The symbols move the objects like this.
* | + ! § *
x566 | x261 x338 x114 x702
x261 | x302 x212 x433 x566
x188 | x114 x702 x800 x839
x711 | x650 x68 x725 x490
x58 | x725 x490 x410 x307
x761 | x430 x630 x696 x717
x410 | x247 x58 x738 x302
x960 | x857 x568 x68 x359
x561 | x568 x855 x359 x77
x49 | x702 x871 x839 x213
x504 | x629 x173 x212 x874
x173 | x706 x720 x504 x439
x629 | x490 x706 x307 x504
x475 | x527 x738 x348 x284
x995 | x951 x99 x423 x845
x839 | x188 x49 x914 x527
x405 | x281 x305 - x381
x302 | x410 x307 x929 x261
x427 | x714 x104 x847 x36
x4 | x77 x420 x720 x570
x281 | x348 x284 - x405
x914 | x800 x839 x856 x394
x77 | x561 x423 x754 x4
x430 | x845 x841 x483 x761
x847 | x439 x427 x695 x650
x361 | x630 - x717 x983
x720 | x754 x4 x173 x714
x322 | x695 x650 x871 x725
x394 | x914 x527 - x348
x423 | x855 x995 x77 x420
x348 | x394 x475 - x281
x630 | x841 - x761 x361
x527 | x839 x213 x394 x475
x951 | x983 x382 x855 x995
x714 | x720 x570 x439 x427
x738 | x213 x410 x475 x929
x857 | x104 x833 x36 x960
x433 | x929 x261 x305 x114
x382 | - - x951 x99
x841 | x675 - x430 x630
x107 | x338 x695 x702 x871
x63 | x381 x800 - x856
x929 | x738 x302 x284 x433
x338 | x212 x874 x566 x107
x570 | x4 x483 x714 x104
x36 | x427 x857 x650 x68
x247 | x871 x725 x213 x410
x871 | x107 x322 x49 x247
x833 | x696 x717 x857 x568
x675 | x99 - x845 x841
x213 | x49 x247 x527 x738
x483 | x420 x430 x570 x696
x800 | x297 x188 x63 x914
x754 | x359 x77 x706 x720
x725 | x322 x711 x247 x58
x212 | x307 x504 x261 x338
x856 | x63 x914 - -
x874 | x504 x439 x338 x695
x568 | x833 x647 x960 x561
x845 | x995 x675 x420 x430
x420 | x423 x845 x4 x483
x983 | x361 - x647 x951
x695 | x874 x847 x107 x322
x104 | x570 x696 x427 x857
x490 | x711 x671 x58 x629
x297 | x305 x114 x381 x800
x855 | x647 x951 x561 x423
x284 | x475 x929 x281 x305
x696 | x483 x761 x104 x833
x305 | x284 x433 x405 x297
x439 | x173 x714 x874 x847
x702 | x566 x107 x188 x49
x650 | x847 x36 x322 x711
x381 | x405 x297 - x63
x671 | x68 x359 x490 x706
x307 | x58 x629 x302 x212
x99 | x382 - x995 x675
x68 | x36 x960 x711 x671
x647 | x717 x983 x568 x855
x706 | x671 x754 x629 x173
x114 | x433 x566 x297 x188
x717 | x761 x361 x833 x647
x359 | x960 x561 x671 x754

In the rows, 23 stands for zero.

The rows follow the links: the fewer symbols apart two objects are, the more alike their rows tend to be.

Each row is also shifted at random along 2 hidden directions that mean nothing.

Row, then object:
23 25 18 18 21 25 22 18 24 15 24 21 17 24 19 21 18 21 19 30 24 20 18 22 | x914
19 23 26 27 21 20 28 22 20 29 18 19 26 20 26 21 26 29 26 17 22 26 30 21 | x361
25 29 20 25 16 27 25 25 28 22 23 22 21 19 14 18 27 27 24 21 18 22 29 21 | x427
28 37 26 27 25 26 21 31 24 29 23 26 27 22 23 25 30 23 25 16 19 24 25 21 | x561
30 31 23 23 18 19 24 24 26 16 29 27 20 23 19 14 17 26 18 29 21 17 17 26 | x839
21 19 14 15 24 31 17 19 25 15 23 21 16 24 17 28 20 15 19 30 25 22 18 21 | x800
19 19 17 21 18 30 23 21 27 21 20 18 18 19 13 24 26 22 24 23 20 24 29 19 | x671
29 28 28 24 26 16 22 26 22 22 28 29 26 26 29 19 18 23 20 25 24 19 15 27 | x302
22 20 20 18 21 21 24 17 22 15 24 22 18 24 21 19 16 22 19 30 25 20 18 24 | x281
19 21 21 23 15 22 29 18 23 21 19 18 19 20 18 17 22 29 23 24 21 23 28 21 | x439
30 19 24 23 24 19 20 26 26 19 30 30 23 24 23 20 19 21 20 27 22 19 15 30 | x213
22 15 19 23 16 26 24 23 29 22 23 22 20 18 13 21 26 25 24 22 19 23 29 24 | x36
16 25 19 20 19 26 26 16 20 21 17 15 19 22 20 22 22 25 23 25 24 24 27 17 | x650
29 24 31 31 22 14 27 30 24 30 26 29 30 21 27 17 26 30 25 15 19 23 25 28 | x833
30 35 23 22 26 24 19 27 24 19 28 28 23 26 23 22 20 20 20 26 23 19 15 24 | x49
17 19 22 24 22 26 24 22 22 28 17 18 24 20 22 27 29 24 27 17 22 27 31 19 | x675
29 26 22 22 20 21 22 24 27 17 29 27 20 23 19 17 18 23 19 28 21 18 17 27 | x188
20 16 27 26 27 21 23 25 20 31 21 23 28 22 28 28 27 23 27 16 23 26 27 24 | x647
23 34 20 19 21 22 25 17 21 16 23 21 18 25 22 18 16 24 19 30 25 19 18 20 | x405
26 20 21 25 18 26 23 27 30 23 25 24 22 19 14 21 28 25 24 20 17 23 28 24 | x720
14 33 18 16 29 31 20 16 15 22 15 14 19 27 26 33 23 16 23 26 29 26 22 12 | x874
27 18 23 22 17 17 26 20 26 15 28 26 20 22 19 13 15 27 18 29 22 18 19 28 | x305
17 28 24 21 22 19 28 15 16 22 18 17 21 24 28 19 18 27 23 25 26 23 24 19 | x504
22 15 20 19 19 20 24 17 23 15 25 22 18 24 21 19 15 23 19 30 25 19 19 26 | x348
30 31 25 23 27 20 20 26 23 20 28 29 24 26 26 21 20 20 20 26 23 20 15 26 | x566
23 30 26 26 28 24 21 28 21 31 21 24 28 23 27 28 29 22 26 16 22 26 25 20 | x420
19 16 28 28 22 17 28 23 20 30 19 21 27 21 28 21 25 29 26 16 22 26 29 24 | x995

The symbols that take the first to the second take the third to the fourth, perhaps in another order. What is the fourth?
Answers are names.
A 26 22 19 20 20 24 21 22 26 16 27 25 19 23 18 20 18 21 19 29 23 19 18 25
B 27 27 18 19 21 27 20 23 26 16 26 25 18 24 17 22 20 19 19 29 22 19 18 23
C 20 29 27 22 26 16 27 18 15 23 20 21 24 26 32 20 17 25 22 25 27 23 19 21
D x322

A 30 25 23 22 22 21 21 25 26 18 29 29 22 24 21 19 19 22 19 27 22 19 16 27
B 22 21 19 18 21 23 23 17 23 15 24 21 17 24 20 21 17 21 19 30 25 20 18 23
C 20 26 20 23 15 25 28 19 24 21 19 17 19 20 17 18 23 28 23 24 21 23 29 19
D x307

A 19 22 26 22 26 15 26 18 16 23 21 21 24 26 32 21 17 25 22 24 27 23 20 23
B 17 30 22 22 19 21 29 15 18 21 17 16 20 23 25 18 19 28 23 25 25 23 26 18
C 31 28 25 24 22 19 22 26 26 18 30 30 23 24 22 17 19 23 19 27 22 18 16 28
D x302

A 29 23 21 21 22 23 20 25 27 17 29 28 20 24 19 20 20 20 19 28 22 19 17 26
B 33 26 27 26 18 13 27 26 27 18 31 31 23 23 22 9 16 29 18 27 20 16 16 31
C 27 29 21 26 18 27 23 28 29 24 24 25 23 19 15 21 28 25 24 19 17 22 27 22
D x359

A 25 30 23 20 32 25 16 24 19 22 25 25 24 28 28 30 21 15 21 25 27 22 15 22
B 30 31 23 22 26 23 18 27 24 19 28 28 23 26 23 22 20 19 20 26 23 20 15 25
C 26 15 23 27 14 21 27 26 30 23 26 25 23 17 15 15 25 29 23 20 17 21 28 28
D x173

A 15 14 18 19 20 26 25 15 21 20 17 16 18 21 20 24 22 23 23 25 25 25 27 19
B 14 17 20 17 29 26 20 16 16 22 17 17 20 26 28 32 21 16 23 25 29 26 22 18
C 27 36 25 27 25 27 20 31 25 28 23 26 27 22 22 26 30 22 25 17 19 24 25 21
D x359

A 22 24 26 26 28 24 21 27 21 30 21 23 28 23 27 29 29 21 27 16 23 26 26 21
B 22 20 28 27 25 19 24 26 21 31 21 24 29 22 29 24 27 25 26 16 22 26 26 24
C 26 26 29 29 25 19 24 29 22 30 23 26 30 22 28 22 27 26 26 16 20 25 25 24
D x420

A 18 19 26 26 24 22 25 23 20 30 18 20 26 21 27 25 27 25 27 17 23 27 29 21
B 24 33 29 28 25 20 25 27 20 31 21 23 29 22 29 22 27 27 26 16 22 25 26 21
C 18 19 17 21 17 30 23 20 26 20 19 17 18 19 14 24 26 23 23 23 21 24 29 19
D x490

A 21 33 21 23 15 24 29 19 23 20 19 17 20 20 17 15 23 30 23 24 20 22 29 18
B 24 35 18 23 18 31 23 25 28 22 21 21 20 19 13 21 28 24 24 21 18 23 28 18
C 28 26 22 22 17 18 26 21 26 15 28 26 20 23 19 13 16 27 18 29 21 17 18 26
D x114

A 27 21 23 27 15 23 26 27 29 23 25 25 23 18 15 17 26 28 24 20 17 21 28 26
B 15 19 21 20 22 22 26 15 18 21 17 16 20 23 26 23 19 24 23 25 26 24 25 20
C 26 28 20 24 21 31 20 29 29 25 24 24 23 20 15 26 30 21 25 19 18 24 27 21
D x711

A 28 24 23 27 17 24 24 28 29 24 25 26 24 19 16 18 27 27 24 19 17 22 27 25
B 26 17 24 26 25 26 19 30 27 28 25 27 26 21 20 27 30 20 26 17 19 25 25 26
C 20 28 27 27 24 21 26 24 19 30 18 20 27 22 28 23 27 27 27 16 22 26 28 19
D x841

A 19 30 26 22 24 16 28 17 15 23 19 20 24 26 32 19 17 26 22 24 27 23 21 21
B 16 32 21 18 28 26 22 16 15 22 17 16 21 26 29 28 20 20 23 25 28 25 21 15
C 26 11 21 20 28 24 15 26 25 20 29 29 22 25 23 29 21 14 21 26 25 21 15 29
D x566

A 18 32 23 22 19 20 30 16 18 21 17 16 21 23 25 16 19 29 22 24 24 23 26 18
B 15 26 17 19 20 30 24 16 22 20 16 14 17 22 18 25 24 22 23 25 24 25 28 15
C 17 19 24 24 27 25 22 24 20 30 18 20 26 22 27 30 28 21 27 16 24 28 28 20
D x951

A 20 12 17 21 17 29 22 22 28 21 21 20 19 19 13 24 27 22 24 22 20 24 29 22
B 15 19 20 20 19 23 27 15 20 21 17 16 19 22 22 22 20 25 23 25 25 24 27 19
C 24 22 19 19 19 23 23 20 25 15 26 23 18 23 18 19 17 22 19 30 23 19 18 24
D x381

